Below is a small trained network, with its code and all its weights. Each question gives an input and a target symbol and asks what happens when units are switched off, that is, made to give their printed mean instead of their output.

import numpy as np


def w(rows, s, z=0):
    codes = np.array(rows[::2]) - 128.0
    scale = np.full(codes.shape[1], s)
    scale[-1] = z or s
    return codes * scale


def norm(h):
    return h / np.sqrt((h * h).mean(-1, keepdims=True) + 1e-5)


def f(y):
    return np.maximum(y, 0)


def softmax(a):
    e = np.exp(a - a.max(-1, keepdims=True))
    return e / e.sum(-1, keepdims=True)


def log_softmax(a):
    a = a - a.max(-1, keepdims=True)
    return a - np.log(np.exp(a).sum(-1, keepdims=True))


def net(x, mask):
    ids = ['ΓΘΞΠΣΨηλμτφ'.index(c) for c in x.split()]
    T = len(ids)
    res = E[ids] + P[:T]
    q, k, v = (norm(res) @ M[0].T for M in (Q, K, V))
    z = softmax(np.where(np.tri(T) > 0, q @ k.T / 4**0.5, -1e9)) @ v
    res = res + np.where(mask[0], z, O[0][:, -1]) @ O[0][:, :-1]
    y = f(norm(res) @ A[0][:, :-1].T + A[0][:, -1])
    res = res + np.where(mask[1:13], y, B[0][:, -1]) @ B[0][:, :-1]
    return log_softmax(norm(res)[-1] @ U[:, :-1].T + U[:, -1])


Q, K, V, O, A, B = {}, {}, {}, {}, {}, {}
E = w([
[136,144,85],'Γ',
[128,129,98],'Θ',
[127,138,96],'Ξ',
[122,130,100],'Π',
[129,129,99],'Σ',
[138,131,96],'Ψ',
[145,138,122],'η',
[184,102,250],'λ',
[145,141,133],'μ',
[59,131,153],'τ',
[140,138,140],'φ',
],0.018)
P = w([
[125,86,159],'0',
[142,188,139],'1',
[151,159,141],'2',
[115,2,187],'3',
[158,56,150],'4',
[103,182,115],'5',
[178,153,106],'6',
[93,30,168],'7',
[157,66,122],'8',
[79,143,115],'9',
[166,118,91],'10',
[49,23,36],'11',
[190,96,85],'12',
],0.0046)
Q[0] = w([
[218,174,157],'h0',
[125,86,186],'h0',
[71,255,114],'h0',
[163,222,160],'h0',
],0.0097)
K[0] = w([
[218,115,85],'h0',
[161,186,128],'h0',
[115,8,170],'h0',
[164,77,125],'h0',
],0.011)
V[0] = w([
[53,106,106],'h0',
[130,161,162],'h0',
[177,131,122],'h0',
[246,85,60],'h0',
],0.012)
O[0] = w([
[169,44,129,115],'h0',
[109,181,39,94],'h0',
[65,223,156,157],'h0',
[3,72,156,254],'h0',
],0.0081,0.0077)
A[0] = w([
[126,79,33,125],'n0',
[141,66,97,190],'n1',
[113,105,72,193],'n2',
[132,123,161,17],'n3',
[127,76,144,3],'n4',
[160,99,7,171],'n5',
[95,133,184,26],'n6',
[93,184,136,194],'n7',
[131,171,177,57],'n8',
[93,73,142,184],'n9',
[116,96,145,227],'n10',
[117,117,171,87],'n11',
],0.015,0.0031)
B[0] = w([
[113,187,66,189],'n0',
[134,157,117,186],'n1',
[116,161,188,193],'n2',
[57,152,164,131],'n3',
[171,132,186,150],'n4',
[110,173,11,179],'n5',
[124,143,80,181],'n6',
[182,143,123,191],'n7',
[118,55,137,139],'n8',
[181,114,134,254],'n9',
[118,124,53,209],'n10',
[141,173,88,162],'n11',
],0.011,0.0091)
U = w([
[175,152,134,2],'Γ',
[160,166,156,173],'Θ',
[80,160,184,128],'Ξ',
[251,120,120,170],'Π',
[166,124,122,39],'Σ',
[161,187,139,88],'Ψ',
[102,129,121,110],'η',
[149,82,115,95],'λ',
[41,98,131,221],'μ',
[89,226,167,125],'τ',
[157,80,108,163],'φ',
],0.015,0.0036)

Each question gives the input, a string of symbols that net reads in full, and the target symbol t.
The units are the heads (4 rows each of Q, K, V and O) and the neurons (one row each of A and B). Each row of codes is followed by its name. A weight is (code - 128) times the scale printed after its matrix; where a second scale follows, it is the last column's (O, A, B and U).
mask holds one flag per unit, heads first, then neurons. A switched-off unit (its flag False) gives its mean, the last column of its rows in O or B, instead of its output. The means were averaged over made-up inputs and are rounded, as every weight is.
A unit's drop is (log p(t) with every unit on - log p(t) with that unit switched off) / (log p(t) with every unit on - log p(t) with every unit switched off).
The circuit of an input: a set's keep is (log p(t) with only the set's units on - log p(t) with every unit switched off) / (log p(t) with every unit on - log p(t) with every unit switched off). Starting from the 12 units with the biggest drops (on a tie, the unit counted first), units are removed one at a time, each time the one whose removal leaves the highest keep (on an exact tie, the one counted first), for as long as the keep stays at least 0.8.
units of the circuit, in order: the units of the circuit, biggest drop first
most important unit: the unit with the biggest drop
k most important neurons: the k neurons with the biggest drops, biggest first
drop of u: that unit's drop, to one decimal
input λ Ψ μ η Γ, target τ: units of the circuit, in order -> h0, n5, n10
input Ψ Ψ Γ Γ, target μ: most important unit -> h0
input Γ Γ Ψ Ψ Ψ λ Σ, target μ: units of the circuit, in order -> h0, n0
input μ μ Π, target τ: units of the circuit, in order -> h0, n10, n5
input Θ μ η Θ, target τ: units of the circuit, in order -> h0, n10
input Ψ Ψ Σ η Γ μ φ Ψ, target τ: 2 most important neurons -> n5, n10
input Σ Ψ Ψ μ Ψ Θ Π μ μ Γ Γ, target τ: 3 most important neurons -> n2, n5, n10
input Γ Π Θ μ, target Π: 2 most important neurons -> n9, n4
input Π Π Γ Σ, target Π: units of the circuit, in order -> n9, n4, n5
input η η Σ Ψ Ψ Γ Ψ Γ μ Ψ λ λ, target μ: units of the circuit, in order -> h0, n2
input φ Ψ μ Ψ Ψ, target τ: 3 most important neurons -> n5, n7, n10
input η μ Ψ Θ, target τ: units of the circuit, in order -> h0, n5
input Ψ Π Ψ Ψ, target Π: units of the circuit, in order -> n9, n5
input Ψ Ψ Γ, target μ: most important unit -> h0
input μ μ μ μ, target τ: 2 most important neurons -> n9, n10
input η Π Θ Ψ, target Π: 4 most important neurons -> n9, n4, n5, n6
input Π Ψ Ψ Ψ Ξ, target μ: 2 most important neurons -> n7, n5
input Π Θ Γ, target Π: 3 most important neurons -> n9, n4, n6
input Ψ Γ Γ Π Σ Θ, target Π: 2 most important neurons -> n9, n4
input Θ μ μ μ η, target τ: 3 most important neurons -> n9, n10, n5
input Ψ Ψ Θ η, target μ: 2 most important neurons -> n5, n0
input Ψ μ η Ψ μ τ λ, target τ: most important neuron -> n11
input Ψ Ψ μ Ξ Ψ Ψ Θ, target μ: 3 most important neurons -> n5, n0, n7
input η Ψ Θ Γ Ψ Ψ η, target μ: drop of h0 -> 1.3
input λ Ξ μ Π Ψ μ, target Π: drop of n5 -> 0.3
input μ Ψ Σ, target τ: drop of n0 -> 0.1
